Here is a tiny trained network, its code and every weight. The questions are about switching its units off for an input and a class, where a switched-off unit gives its printed mean instead of its output.

import numpy as np


def w(rows, s, z=0):
    codes = np.array(rows[::2]) - 128.0
    scale = np.full(codes.shape[1], s)
    scale[-1] = z or s
    return codes * scale


def f(y):
    return np.maximum(y, 0)


def log_softmax(a):
    a = a - a.max(-1, keepdims=True)
    return a - np.log(np.exp(a).sum(-1, keepdims=True))


def net(x, mask):
    res = np.array(x, float).reshape(1, 5) / 4 @ E
    y = f(res @ A[0][:, :-1].T + A[0][:, -1])
    res = res + np.where(mask, y, B[0][:, -1]) @ B[0][:, :-1]
    return log_softmax(res[-1] @ U[:, :-1].T + U[:, -1])


A, B = {}, {}
E = w([
[163,109,208,186,193,78,104,94,141,119,71,150],'x0',
[86,145,148,102,115,120,99,194,147,253,137,40],'x1',
[88,110,63,134,153,85,43,141,74,55,101,54],'x2',
[107,138,90,108,111,216,138,128,102,148,56,82],'x3',
[205,203,109,108,211,52,127,47,126,167,89,79],'x4',
],0.011)
A[0] = w([
[25,47,70,145,190,51,92,108,162,182,127,126,133],'N0',
[216,195,102,125,122,119,155,163,95,188,148,106,252],'N1',
[127,77,255,174,149,58,81,141,159,138,32,139,158],'N2',
[190,164,103,148,246,101,61,81,60,75,54,134,207],'N3',
[190,131,120,166,179,238,211,41,95,179,13,151,175],'N4',
[190,104,199,122,141,43,133,94,200,124,236,172,251],'N5',
[70,104,123,149,87,235,99,204,74,79,156,118,216],'N6',
],0.0078,0.0049)
B[0] = w([
[96,121,88,175,121,116,45,162,109,168,144,180,173],'N0',
[173,121,152,41,159,146,83,62,210,184,149,110,197],'N1',
[211,41,63,143,87,155,157,150,168,182,149,154,203],'N2',
[78,64,111,26,204,109,83,14,139,122,93,120,244],'N3',
[106,76,141,5,76,64,148,101,160,140,102,177,224],'N4',
[137,39,61,176,180,177,147,197,103,120,161,94,250],'N5',
[164,90,126,93,157,222,67,116,114,120,212,148,245],'N6',
],0.011,0.014)
U = w([
[117,196,150,160,61,139,50,231,68,183,156,87,52],'0',
[170,94,128,80,92,217,136,135,190,191,179,170,244],'1',
[168,143,160,251,102,160,223,185,113,8,169,182,78],'2',
[111,163,160,117,217,44,84,44,126,87,66,138,114],'3',
[96,227,193,187,121,84,117,169,124,97,44,149,40],'4',
[117,140,184,70,65,71,187,121,181,157,54,149,3],'5',
[172,201,200,114,49,104,145,179,110,104,79,146,32],'6',
[133,102,99,186,180,2,126,201,85,98,145,91,140],'7',
],0.0084,0.003)

Each question gives the input, the list of numbers given to net, and the class t.
The units are the neurons (one row each of A and B). Each row of codes is followed by its name. A weight is (code - 128) times the scale printed after its matrix; where a second scale follows, it is the last column's (A, B and U).
mask holds one flag per neuron, in row order. A switched-off neuron (its flag False) gives its mean, the last column of its row in B, instead of its output. The means were averaged over made-up inputs and are rounded, as every weight is.
A unit's drop is (log p(t) with every unit on - log p(t) with that unit switched off) / (log p(t) with every unit on - log p(t) with every unit switched off).
The circuit of an input: a set's keep is (log p(t) with only the set's units on - log p(t) with every unit switched off) / (log p(t) with every unit on - log p(t) with every unit switched off). Starting from all 7 units, units are removed one at a time, each time the one whose removal leaves the highest keep (on an exact tie, the one counted first), for as long as the keep stays at least 0.8.
units of the circuit, in order: the units of the circuit, biggest drop first
unit that matters most: the unit with the biggest drop
k most important neurons: the k neurons with the biggest drops, biggest first
drop of u: that unit's drop, to one decimal
input [2,-1,0,1,6], class 3: units of the circuit, in order	[N3]
input [3,0,-8,4,5], class 5: 2 most important neurons	[N4; N6]
input [5,3,4,-6,-3], class 7: 3 most important neurons	[N6; N1; N4]
input [6,-6,2,6,-3], class 3: 3 most important neurons	[N3; N5; N1]
input [2,-3,-7,5,3], class 5: units of the circuit, in order	[N4; N6]
input [-7,2,4,-8,3], class 7: 3 most important neurons	[N6; N2; N4]
input [-1,-8,4,-5,-7], class 2: units of the circuit, in order	[N1; N3]
input [-3,2,-6,5,6], class 5: units of the circuit, in order	[N6; N4]
input [8,0,-2,7,6], class 5: 2 most important neurons	[N4; N2]
input [5,5,2,5,6], class 3: 3 most important neurons	[N3; N6; N5]
input [2,-6,5,-7,1], class 7: 2 most important neurons	[N5; N1]
input [6,-8,-3,-5,6], class 1: 3 most important neurons	[N2; N5; N4]
input [0,-2,0,-3,5], class 3: 2 most important neurons	[N3; N6]
input [4,-4,7,1,-2], class 3: unit that matters most	N3
input [2,5,6,5,5], class 3: drop of N1	0.0
input [-2,8,6,-2,-3], class 0: drop of N3	0.1
input [-4,7,3,-6,5], class 0: drop of N6	0.3
